[[121 111 124 130 126 126 119]
 [125 131 123 129 134 126 129]
 [127 122 128 134 126 130 117]
 [100 138 136 138 120 108 126]]
=>
[[100 138 136 138 120 108 126]
 [121 111 124 130 126 126 119]
 [125 131 123 129 134 126 129]
 [127 122 128 134 126 130 117]]

[[124 145 132 148 128]
 [102 127 145 137 132]
 [119 143 136 150 130]
 [151 111 118 111 127]
 [118 138 138 150 129]
 [106 136 141 143 130]
 [114 126 142 141 130]
 [115 103 132 108 128]]
=>
[[102 127 145 137 132]
 [106 136 141 143 130]
 [114 126 142 141 130]
 [115 103 132 108 128]
 [118 138 138 150 129]
 [119 143 136 150 130]
 [124 145 132 148 128]
 [151 111 118 111 127]]

[[119 110 139]
 [110 127 146]
 [150 127 135]]
=>
[[110 127 146]
 [119 110 139]
 [150 127 135]]

[[108 128 132 135  99 121 125 118 135 126 119 127]
 [135 109 136 133 134 127 118 127 113 130 108 134]
 [129 129 125 143 131 129 129 128 126 135 140 132]
 [117 152 129 144 109 149 115 141 102 126 152 130]]
=>
[[108 128 132 135  99 121 125 118 135 126 119 127]
 [117 152 129 144 109 149 115 141 102 126 152 130]
 [129 129 125 143 131 129 129 128 126 135 140 132]
 [135 109 136 133 134 127 118 127 113 130 108 134]]

[[127 127 155 131 126 123 130 147 123 131 123 126 139 124 129]
 [136 137 124 133 133 126 129 135 124 142 125 129 142 128 127]
 [121 131 129 130 127 133 124 121 126 142 130 130 129 123 129]
 [130 123 137 140 128 129 127 121 126 134 130 126 128 132 127]]
=>
[[121 131 129 130 127 133 124 121 126 142 130 130 129 123 129]
 [127 127 155 131 126 123 130 147 123 131 123 126 139 124 129]
 [130 123 137 140 128 129 127 121 126 134 130 126 128 132 127]
 [136 137 124 133 133 126 129 135 124 142 125 129 142 128 127]]

[[128 148 131]
 [127 125 123]
 [130 119 122]
 [124 125 123]
 [137 136 127]
 [143 130 128]
 [110 113 132]
 [139 150 124]]
=>
[[110 113 132]
 [124 125 123]
 [127 125 123]
 [128 148 131]
 [130 119 122]
 [137 136 127]
 [139 150 124]
 [143 130 128]]

[[126 137 130 133]
 [116 143 111 112]
 [123 134 137 127]
 [134 102 150 144]
 [130 127 131 131]
 [145 121 123 143]
 [124 129 134 127]]
=>
[[116 143 111 112]
 [123 134 137 127]
 [124 129 134 127]
 [126 137 130 133]
 [130 127 131 131]
 [134 102 150 144]
 [145 121 123 143]]

[[151 130 101 139]
 [141 122 119 139]]
=>
[[141 122 119 139]
 [151 130 101 139]]
---
[[128 127 132 127 129 122 142 128 149]
 [130 127 135 131 129 137 130 119 149]
 [124 132 132 126 130 124 116 127 122]
 [126 130 124 125 133 116 108 137 127]
 [129 127 122 129 123 149 120 107 116]
 [128 128 131 127 129 122 143 130 146]]
=>
[[149 149 122 127 116 146]
 [128 119 127 137 107 130]
 [142 130 116 108 120 143]
 [122 137 124 116 149 122]
 [129 129 130 133 123 129]
 [127 131 126 125 129 127]
 [132 135 132 124 122 131]
 [127 127 132 130 127 128]
 [128 130 124 126 129 128]]

[[117 113 125]
 [120 102 105]
 [100 150 111]
 [114 122 117]
 [127 109 126]
 [100 125 129]
 [ 99 129 134]
 [119 137 133]
 [133 101 147]
 [109 115 133]
 [134 129 117]
 [114 102 121]]
=>
[[125 105 111 117 126 129 134 133 147 133 117 121]
 [113 102 150 122 109 125 129 137 101 115 129 102]
 [117 120 100 114 127 100  99 119 133 109 134 114]]

[[123 121 132 126 138 129 122 152 139 129 129 134 134]
 [107 126 130 116 116 108 142 136 117 143 132 146 121]
 [129 136 130 133 129 132 129 123 130 132 120 135 131]
 [122 132 131 128 123 130 123 125 130 134 129 128 131]
 [129 122 138 132 134 129 125 136 139 124 132 134 129]
 [130 132 127 103 156 126 121 156 109 137 145 140 127]]
=>
[[134 121 131 131 129 127]
 [134 146 135 128 134 140]
 [129 132 120 129 132 145]
 [129 143 132 134 124 137]
 [139 117 130 130 139 109]
 [152 136 123 125 136 156]
 [122 142 129 123 125 121]
 [129 108 132 130 129 126]
 [138 116 129 123 134 156]
 [126 116 133 128 132 103]
 [132 130 130 131 138 127]
 [121 126 136 132 122 132]
 [123 107 129 122 129 130]]

[[130 120 133 126 128 122 123 124 114 127 113 144 125 120 124]
 [126 133 125 127 126 122 127 128 105 132 142 117 127 123 127]
 [127 127 126 127 127 125 128 129 119 126 127 127 128 125 128]]
=>
[[124 127 128]
 [120 123 125]
 [125 127 128]
 [144 117 127]
 [113 142 127]
 [127 132 126]
 [114 105 119]
 [124 128 129]
 [123 127 128]
 [122 122 125]
 [128 126 127]
 [126 127 127]
 [133 125 126]
 [120 133 127]
 [130 126 127]]

[[126 135 136 119]
 [130 113 112 136]
 [128 136 137 119]
 [129 128 128 136]
 [126 142 142 121]
 [153 145 145 124]
 [137 119 119 122]
 [132 146 147 124]
 [128 134 134 119]
 [136 136 136 125]
 [113 120 120 131]]
=>
[[119 136 119 136 121 124 122 124 119 125 131]
 [136 112 137 128 142 145 119 147 134 136 120]
 [135 113 136 128 142 145 119 146 134 136 120]
 [126 130 128 129 126 153 137 132 128 136 113]]

[[139 131 132 126 136 144 125 136 133 103 127 106 127 137]
 [125 123 137 131 125 125 128 122 132 108 145 111 140 133]
 [129 133 131 124 135 134 123 130 128 108 132 115 132 124]]
=>
[[137 133 124]
 [127 140 132]
 [106 111 115]
 [127 145 132]
 [103 108 108]
 [133 132 128]
 [136 122 130]
 [125 128 123]
 [144 125 134]
 [136 125 135]
 [126 131 124]
 [132 137 131]
 [131 123 133]
 [139 125 129]]
---
[[135 121 153 135 149 102 134 112 110 130 132]
 [126 127 118 126 116 134 138 134 139 129 124]]
=>
[[126 127 118 126 116 134 138 134 139 129 124]
 [135 121 153 135 149 102 134 112 110 130 132]]

[[129 130 119 124 121 151 122 129 128 137 129 129 144 129 127]
 [140 138 128 102 127 114 131 134 131 136 132 135 118 138 132]
 [134 135 145 126 146 134 143 142 149 121 147 140 132 137 143]
 [124 124 141 135 141 122 134 126 130 115 128 126 123 125 128]
 [139 139 138 121 136 123 141 142 142 120 142 142 123 141 142]
 [135 133 133 124 132 115 133 132 131 132 131 133 118 134 132]]
=>
[[129 130 119 124 121 151 122 129 128 137 129 129 144 129 127]
 [140 138 128 102 127 114 131 134 131 136 132 135 118 138 132]
 [135 133 133 124 132 115 133 132 131 132 131 133 118 134 132]
 [139 139 138 121 136 123 141 142 142 120 142 142 123 141 142]
 [124 124 141 135 141 122 134 126 130 115 128 126 123 125 128]
 [134 135 145 126 146 134 143 142 149 121 147 140 132 137 143]]

[[141 136 123 137 136 116 120 127 150 135]
 [118 142 140 128 131 148 119 127 117 138]
 [127 134 116 121 139 127 120 107 141 136]
 [119 144 124 114 131 116 136 138 143 132]
 [131 116 139 131 137 132 135 126 104 141]
 [125 117 135 128 132 125 148 140 120 146]
 [133 119 134 115 136 133 122 123 112 148]
 [121 143 111 128 118 148 123 125 129 131]]
=>
[[121 143 111 128 118 148 123 125 129 131]
 [127 134 116 121 139 127 120 107 141 136]
 [141 136 123 137 136 116 120 127 150 135]
 [119 144 124 114 131 116 136 138 143 132]
 [133 119 134 115 136 133 122 123 112 148]
 [125 117 135 128 132 125 148 140 120 146]
 [131 116 139 131 137 132 135 126 104 141]
 [118 142 140 128 131 148 119 127 117 138]]

[[136 141 136 114 127 126 131 133 138 123 129 122 127 130 130 129]
 [151 135 133 119 129 127 128 129 131 124 130 124 130 128 129 127]
 [139 130 130 118 130 125 131 135 130 127 128 128 125 130 132 134]]
=>
[[139 130 130 118 130 125 131 135 130 127 128 128 125 130 132 134]
 [151 135 133 119 129 127 128 129 131 124 130 124 130 128 129 127]
 [136 141 136 114 127 126 131 133 138 123 129 122 127 130 130 129]]

[[117 116 101]
 [118 129 113]
 [121 125 107]]
=>
[[117 116 101]
 [121 125 107]
 [118 129 113]]

[[134 136 128 130 110 140 137]
 [121 115 124 129 156 110 113]
 [133 137 132 129 103 142 139]]
=>
[[121 115 124 129 156 110 113]
 [134 136 128 130 110 140 137]
 [133 137 132 129 103 142 139]]
